Below are the code and all the weights of a small trained network. Each question names an input and a class and asks about switching units off, where a switched-off unit gives its printed mean instead of its output.

import numpy as np


def w(rows, s, z=0):
    codes = np.array(rows[::2]) - 128.0
    scale = np.full(codes.shape[1], s)
    scale[-1] = z or s
    return codes * scale


def f(y):
    return y / 2 * (1 + np.tanh(0.7978845608 * (y + 0.044715 * y**3)))


def log_softmax(a):
    a = a - a.max(-1, keepdims=True)
    return a - np.log(np.exp(a).sum(-1, keepdims=True))


def net(x, mask):
    res = np.array(x, float).reshape(1, 7) / 4 @ E
    y = f(res @ A[0][:, :-1].T + A[0][:, -1])
    res = res + np.where(mask, y, B[0][:, -1]) @ B[0][:, :-1]
    return log_softmax(res[-1] @ U[:, :-1].T + U[:, -1])


A, B = {}, {}
E = w([
[105,2,164,194,135],'x0',
[158,102,54,53,46],'x1',
[2,68,137,110,119],'x2',
[166,97,110,105,199],'x3',
[170,193,114,204,102],'x4',
[151,72,246,59,129],'x5',
[168,78,66,124,143],'x6',
],0.0089)
A[0] = w([
[132,69,167,203,87,74],'n0',
[141,165,73,101,146,60],'n1',
[96,160,110,240,180,112],'n2',
[129,201,43,40,155,173],'n3',
[220,117,118,160,76,127],'n4',
[166,160,216,82,157,1],'n5',
[128,171,206,162,244,98],'n6',
[205,45,96,124,229,164],'n7',
[172,109,113,89,100,143],'n8',
[75,112,55,254,119,101],'n9',
[69,87,196,54,69,179],'n10',
[46,93,135,86,111,137],'n11',
],0.0093,0.0048)
B[0] = w([
[175,219,105,56,83,179],'n0',
[114,167,151,84,135,166],'n1',
[91,125,132,168,102,202],'n2',
[200,167,169,41,110,252],'n3',
[116,145,149,78,130,182],'n4',
[71,102,39,213,108,162],'n5',
[156,130,22,216,72,209],'n6',
[10,2,196,169,218,225],'n7',
[124,101,110,83,133,169],'n8',
[101,141,16,204,79,209],'n9',
[110,92,175,97,160,254],'n10',
[141,93,199,113,218,204],'n11',
],0.0087,0.0088)
U = w([
[204,217,96,64,26,81],'0',
[108,122,161,51,195,253],'1',
[93,150,84,254,121,40],'2',
],0.0093,0.0019)

Each question gives the input, the list of numbers given to net, and the class t.
The units are the neurons (one row each of A and B). Each row of codes is followed by its name. A weight is (code - 128) times the scale printed after its matrix; where a second scale follows, it is the last column's (A, B and U).
mask holds one flag per neuron, in row order. A switched-off neuron (its flag False) gives its mean, the last column of its row in B, instead of its output. The means were averaged over made-up inputs and are rounded, as every weight is.
A unit's drop is (log p(t) with every unit on - log p(t) with that unit switched off) / (log p(t) with every unit on - log p(t) with every unit switched off).
The circuit of an input: a set's keep is (log p(t) with only the set's units on - log p(t) with every unit switched off) / (log p(t) with every unit on - log p(t) with every unit switched off). Starting from all 12 units, units are removed one at a time, each time the one whose removal leaves the highest keep (on an exact tie, the one counted first), for as long as the keep stays at least 0.8.
units of the circuit, in order: the units of the circuit, biggest drop first
top k neurons: the k neurons with the biggest drops, biggest first
drop when u is switched off: that unit's drop, to one decimal
input [1,4,-1,0,-3,-8,-3], class 0: top neuron => (n7)
input [-3,-3,-5,-4,-1,7,4], class 2: top 2 neurons => (n5 n3)
input [-7,7,-1,-6,-8,4,-3], class 1: top 3 neurons => (n10 n11 n6)
input [0,2,-3,0,6,3,5], class 1: units of the circuit, in order => (n6 n9)
input [-1,-3,-6,8,-5,7,2], class 2: units of the circuit, in order => (n5 n6)
input [-1,2,-4,5,8,6,-8], class 2: top 4 neurons => (n5 n3 n0 n6)
input [-7,-3,0,0,-3,4,-6], class 0: top 2 neurons => (n7 n6)
input [8,8,-7,8,8,1,-5], class 1: units of the circuit, in order => (n7 n4)
input [0,-3,-7,-8,-4,5,-7], class 2: top 2 neurons => (n5 n3)
input [0,7,-8,5,0,0,-2], class 1: top 2 neurons => (n7 n6)
input [-6,0,-4,1,-8,2,-3], class 0: top 3 neurons => (n7 n3 n11)
input [-3,-1,0,6,4,-5,-2], class 0: drop when n3 is switched off => 0.5
input [-6,-7,-4,-3,2,6,-1], class 2: drop when n0 is switched off => 0.0
input [7,7,-8,-7,-8,-3,6], class 1: drop when n6 is switched off => 0.1
input [6,-6,7,6,-2,-3,7], class 2: top neuron => (n9)
